Each row is followed by its class.
[ 26  -4  36  12 -10 -37  -1 -19  15 -45  -9  69  -3  13 -28   2  23  17
 -15 -24 -31 -81 -15  -2  42  28 -33   9 -20 -13 -26 -20  -8 -12  12] -> Kif
[ 16 -12 -35  30 -12 -43  14  -3  -4 -66  -1 -26 -70 -43  -4  21   1 -16
 -50  25 -15 -15 -19  16   4  -7  34  10  15  -6  21 -16  38 -28  24] -> Modef
[-30   1 -65  -1  23  23  -1  20   5 -30   6  -3   6   5 -48  25 -14  -4
  -2  20   9 -64  -7 -19 -27 -57 -21  -4 -22 -13  23   4  28  10  -1] -> veza
[ 28  19   2  -5  37  40   2  -2 -21  22  11  31  19  -4  17  11 -35   7
  -7 -11  32  31 -46 -22 -27 -61  25 -19  -4  28  60  33  -7  37 -27] -> Gup
[ 29  16 -53 -32  70 -28 -37  18  15 -10  10  39   9  46 -37  52  -9   6
 -28  -3 -40 -43 -15 -25 -64  52 -13  21 -12  35  44  -2 -28 -63  49] -> reraz
[  5 -10  -4 -45  -8  10 -26  22  -5 -21  26 -11   4  11  41   2  -8   5
  -6  38  36  53  24 -27 -35  35  49  -3 -13   4  13  21  -2   6  19] -> zesos
[-45 -41   1   0  16 -59 -33  18 -28 -20  15   2  -7   0  19  34  26   3
 -36  -6 -34 -15  -3 -44 -33  30 -49  30  15 -43  14  20   8 -31 -29] -> Modef
[-39 -14   1   5 -15  35  29  24 -31 -40 -17  11 -40 -24 -55  -2  34 -16
  26  16  27 -33  22 -31 -64 -36 -36   1  -9 -59 -26   4  42 -24 -22] -> veza
[ 33  23  30   8  23   9  40 -31   9 -25   7  81 -42  34  -6 -29  24  11
  13  -6  16   0   3 -20  30  20  23   9  39   8 -71   4 -68 -46  27] -> mog
[  9   9  -3 -18  30  12  -9  23 -29 -47  15   2   7 -24   6   9 -37  19
  -9  -7  30   2 -42 -20 -19 -78  26 -17  14  -2  26  28   0  -4 -17] -> veza
[ 11  18   1 -28  16 -23 -19  32 -26   1 -32 -23 -13  -3  25 -17  17  -3
  -5  20  35  -1  48 -15   0  59  37 -10 -18  15  -6   1   6  41  27] -> Gup
[-54 -13 -29  -6  50  26  -9  29  11  -1 -20  12  29  28   1  22  -9   9
   1  21  15   8  11  40  -8 -35 -19  -9   7  -7  36  18   1 -38  10] -> reraz
[-22  24 -12  13  25 -15   0  12 -11 -21   0  21  -2  22  16   9   3 -18
 -23  18 -24  -1 -16  24  19  -3  29   5  22  29  11  11  27  10  31] -> duv
[-35   6  18  25   4  -6  14   4 -30  32  57  21  25 -13  13  20  40 -29
 -22  44 -13  27 -18  -6  -2 -33  25   6  36   8 -20  42  14  -3  -1] -> duv
[-14  -3  -1  -1  12 -11   1   0 -40  12   6  16   1  -6 -17   1  15  26
 -30 -21  66  13 -25  -8  -6 -47  13 -36  27 -29  33   4 -12   9 -46] -> mog
[-49 -23 -20  -9  10   0  -6   7  -6  81  22  23  47  46 -32  24  52 -20
  11  22  28   1  -3 -32 -48  34   6 -14 -38 -10 -38  20 -18   7  10] -> Kif
[  4  -9   9   2  30  -6  10   4 -19 -26  23  13   1 -50 -11  21 -11  18
  -6  -6  22  11 -59   2  -6 -80   7  -8  23 -10  14  21   7 -22 -32] -> veza
[ 27   2 -10 -10  23 -34 -10  -6 -54  -7   7  -5 -29   0  51   6  10 -14
 -22  21   4  30   5 -10 -31  50  50  -2 -22  20   6  11   4 -35  10] -> Kif
[ 10 -36   5  -8  28 -81 -18   2 -43  31  30 -25   8 -38  -7  36  65 -37
 -52  17 -14 -15  -8 -52 -50  29  21   6   0 -20   7  -8 -27 -20 -24] -> zesos
[ 34  -4  -7  13  23  -3 -10  -3   1 -12   2  36  -5 -12 -24  22 -18  10
 -25 -34  10   0 -31  -3 -20 -50  -8 -12   2   7  60  -2  15  -4   1] -> reraz
[-37   0  -4  38  -8   2 -17  -6  44 -48 -21  73   2  17 -14 -14   6   0
 -30  19 -45 -51 -54  62  76 -30  34 -16  31   7 -12  -3 -33  29  77] -> reraz
[  4  -5   2 -20 -17  19  -4  16 -18 -34  29 -13  17   1  38 -15  -6 -29
  -9  73  17  35 -26 -17 -26  19  62   6  -6 -20  -7  33  10  -8  -9] -> zesos
[-19 -11   1 -29  35 -44 -14  14 -11 -17  -4  -2 -30 -23  11  16  11   4
 -20 -10  -2   6  -5 -30 -26  51  25   2  -4 -19  28  15 -18  -6  16] -> Gup
[ 14 -22  -8  17 -31  -8 -25  38 -16 -15  44  13  -1  17   9  -5  26   9
 -30  19   9  15 -32 -44  23  -7   2  58  32  19 -43  39  19  -2   7] -> Modef
[-38   9 -68  40 -20 108 -31  27 -10 -13 -19   6 -44   3 -26 -25  18 -34
  26  54  -8 -24  20 -23   7 -65 -27  -3 -24  12  15  28  16  24  -7] -> Gup
[ 29  -5  29  -9  22 -46 -14   3  -9  24  24  17 -12 -10 -42  37  56   8
 -29   0  37  -2  -3 -41 -49  68 -22 -12 -32 -11  11 -23   3 -25 -40] -> Kif
[-51   5 -18 -23  87 -62 -16  24 -24 -16  19  -9 -22 -38 -23  49  18 -18
  -4  34  21 -14  -6 -34 -44  11  46 -40  22 -29  -9  31   3 -23  15] -> veza
[ 31   1  13   6  24  -2  -6 -12 -34 -23 -16  31  -8 -16  13  20 -37   8
 -39 -36 -30  -2 -17   9 -22 -39   1  -9  14  10  76  -1  10 -11   4] -> reraz
[-29 -41   7  11  12   8  34 -15  -7  67  -2   7 -28  14 -46  22  43   4
  30 -14  26  67  -3   8  12  27   1  -8 -15   6 -40   0  14 -21   3] -> Kif
[-43  -3 -67  34  43  36   8  20  -6   4  32  14  12  35 -34   0  44  -5
  28  43  42   0 -56  -5 -19 -63 -34   9 -14  -4 -35  20   5  -9 -48] -> veza
[   1   32   45   29  -21   11  -27  -38   37  -31    7  114  -25    2
   15    4  -20  -39  -27   32 -107  -46    1    4  -10   36   -5   17
   44   29    9    7    5  -15   59] -> reraz
[-19   9 -23 -33  21  36 -29  36 -45 -54  -3  -9 -13  27  15 -13 -21  -2
  10  20  18  -8  12 -48 -70 -53  10 -13  -1   1 -18  27 -27 -40 -11] -> veza
[ 33  -4 -24  31  42 -16  37 -10  69  -4  26  37 -25  -8 -29  34  33 -10
 -15 -16  18  -4   0  25  34 -34  11  34  24  50  20 -19  -8 -26  47] -> zesos
[-12 -13 -36   1 -23  30  -3  -6 -45  23 -22  29   4   3  16 -19 -19   1
 -12 -15  32  17 -15  16 -19 -66   1   7  21  -3  47  16  31  -2 -32] -> mog
[-58 -31 -20   1  -2 -45 -40  30 -12  47   1 -30  20  34  42   7  34 -31
 -24   1 -37  20  20 -29 -27  86 -31  54   8   4  -5   9  15   7  -3] -> Modef
[ -1  20   3 -20 -17  24   9   1  -7 -46 -31 -35 -21  -4 -12  11 -51 -42
 -12  20 -10 -36  61   6 -45 -73  40 -37  18   7  29 -14  11 -45  21] -> zesos
[  3  11  12  20  15 -29  11 -12 -40   0  33 -11 -23 -52   2  19  33 -54
   7  39 -50  13  10 -24 -16  13  15   0   9 -10 -30  29  19 -47  -1] -> duv
[  8 -22  13 -10  -8  10  17 -14 -39 -11   0   9  -3 -35  -2  26  -8  -7
 -17   4  23  22 -19  12 -59 -79  24 -31   7 -20  51   2  13 -20 -30] -> zesos
[-26 -19 -24 -10  40 -40  -3   7 -29   2  45   1 -23 -30 -22  61  54   2
  -6  23  -3  34 -14 -12 -45  42   5  -1   3 -25  31  19  11 -37  -1] -> zesos
[-25  -7 -30  20  -2  31  27 -32 -66  56  13  -5   0   4   6  26  29 -47
  38  47 -41  24  47  16 -70 -40 -40   4  -5  10  -9  18  38 -59 -38] -> zesos
[-17  56  25  -9  41  37  24  16   2 -35   0  57 -10  16 -42  14 -21 -16
  26  -7  -3 -28 -10 -27 -24 -14  49 -25  42  14 -26  28 -15  10  65] -> veza
[-26 -39 -36 -33  49 -20 -11   0  -7  -8   1  -8 -14  -1 -36  66   1   1
 -21  19  -1 -21  19 -18 -61 -33 -16 -19 -10 -18  52  -3  -2 -60 -17] -> zesos
[ 19  45 -13  66 -56  -1  39   1  11 -51  63  17 -25 -31  -7 -29  19 -22
 -21  21   9 -21 -45  31  28 -67  24  42  41  29 -29   1  55  12  17] -> veza
[  5 -16  -5  11   3  19  19   5 -29   8  10  37  -7 -29  -8  13  10   4
 -11 -14  38   5 -20 -13 -45 -73 -10  19   9   7  26   9  41  19 -21] -> veza
[ 29  16  58  39   6  22  41 -10  32  77  11  -6  17 -14 -76  21  33  -5
   4 -47  23  22  -1  17  62 -23  -6 -22  14  47 -15 -31 -24   3 -10] -> Kif
[ -9  -2 -63  -2 -10  45 -11 -19  -1  63  16  31  -6  24 -46  19 -17 -22
   7  34 -35 -23  29 -33  -4  -5 -19  28  16  37   1  25  27 -27  12] -> mog
[ -9  51  60  29   4 -38 -15 -21  32 -22  13  56 -24   2 -44  12 -13 -52
 -38   2 -86 -53 -21 -10   3  37  37 -27  64  12 -16  -7 -14  -8  58] -> reraz
[  8  -3   5 -19  12  17  -3  11 -36  10 -12   6  13 -25  17   5 -17  16
  -4  -1  27  22 -22   8 -13 -60  19 -15   3  10  35  27   1   3 -20] -> Gup
[ 29  27  -1  13  54 -38  54  -6  55 -67  33   4 -43 -43 -38  24  11  20
   1  18  48 -10 -21  26  39   2  28  -8   9  -1 -20 -19  10 -21  27] -> veza
[ -24   -2  -16   17   -6   67  -26   39   32   -7   16   -7   22   18
  -19  -13   -9  -43   -6   46   17  -11    8  -36   17 -104    1    5
   13   19  -16   30    4  -14  -14] -> duv
[-10  32 -28   6   5  29 -38  15   1   1 -13   2  26  49  11  10 -51 -29
  19  -1 -33 -27  38 -22 -13 -36 -27  -3  14  38   2  29  24   4  14] -> Modef
[-14 -42 -29 -32  54 -78 -35   4 -16 -13  38   9   1   9   5  51  37  17
 -31  19   1  -5 -12 -31 -46  25 -18   9 -11 -20  21   8 -14 -50 -24] -> zesos
[ 20 -14 -36 -13  12  24 -27  31  -1   4   7 -10  31  13   2  13 -12 -22
 -16   5  24 -23  29 -36 -16 -77   8  19   0  30  35  18   3  -5   5] -> zesos
[-59 -10  47  40  40  54  32   2  21 -40 -41  76 -61  40  25 -49  33 -23
  15  11  36   4   7 -18  28 -55  17  -3  36 -21 -54  23 -48   0  -1] -> Gup
[-17  23  11  10  19  12 -33  36  38 -16  13   6  27  14 -38  36 -13  17
 -15 -16 -25 -31   0 -21  62   0 -19  -6  35  21  15  18 -15  30  30] -> Modef
[ 21   3  15  15  30   9   7   5 -55 -15 -22  46   2 -22  24   6   1   2
 -11 -25   9  10  -3  20 -28 -59  10 -11  19  -1  45  21   7 -15  14] -> reraz
[ 13  -9 -14  44   5  17  13  -2 -66   1 -11  23  -6  -7  14  13   5 -11
 -16 -29  -3  14 -42  -3 -31 -75 -20  10  14   0  45  17  34  13 -39] -> Modef
[ 44  18  10  -7  18  -2  11  15 -31 -28  12  21   4 -26 -17   6  -2  24
  -7 -18  34  -3 -46  -2 -12 -56  21  -4  15  21   0   6   0   5  -1] -> veza
[ -7 -13 -17  41   9 -11 -19 -12  10  18  52  57   3  20  25   4  27 -29
 -44  28 -13   3 -27 -31 -44   4 -24  42   3   5  22  15  18  -4 -17] -> reraz
[-60 -30  -9  37 -12  62  18   6  -6  59  -8  -1  19  30 -21  -2  45 -11
  30  -8  14   9  41  15  27 -64 -46   1 -14   5 -28  11  -9 -17 -15] -> Kif
[ -7  -5 -34 -29  42  -6 -19  51  18  22  45  -6  34  29 -32  37  46  -1
 -13  29  68  19  -4 -43 -49  40   6  16 -14   1  25  12   2   2  -5] -> zesos
[  8   7   4   5  31   6  20  -5 -37   2  33  12  17 -44   4  21 -18   2
   6  -9  36  27 -43  -7 -39 -98  15 -18  20   0  16  32  15  -8 -34] -> veza
[  1  -2  10  10   3  23   1   8 -55 -34 -16  -9 -20 -21   8  -4   5 -15
 -18  14  23  12  -3  -4 -31 -94  15 -41  -2 -15  21   3  10 -11 -42] -> duv
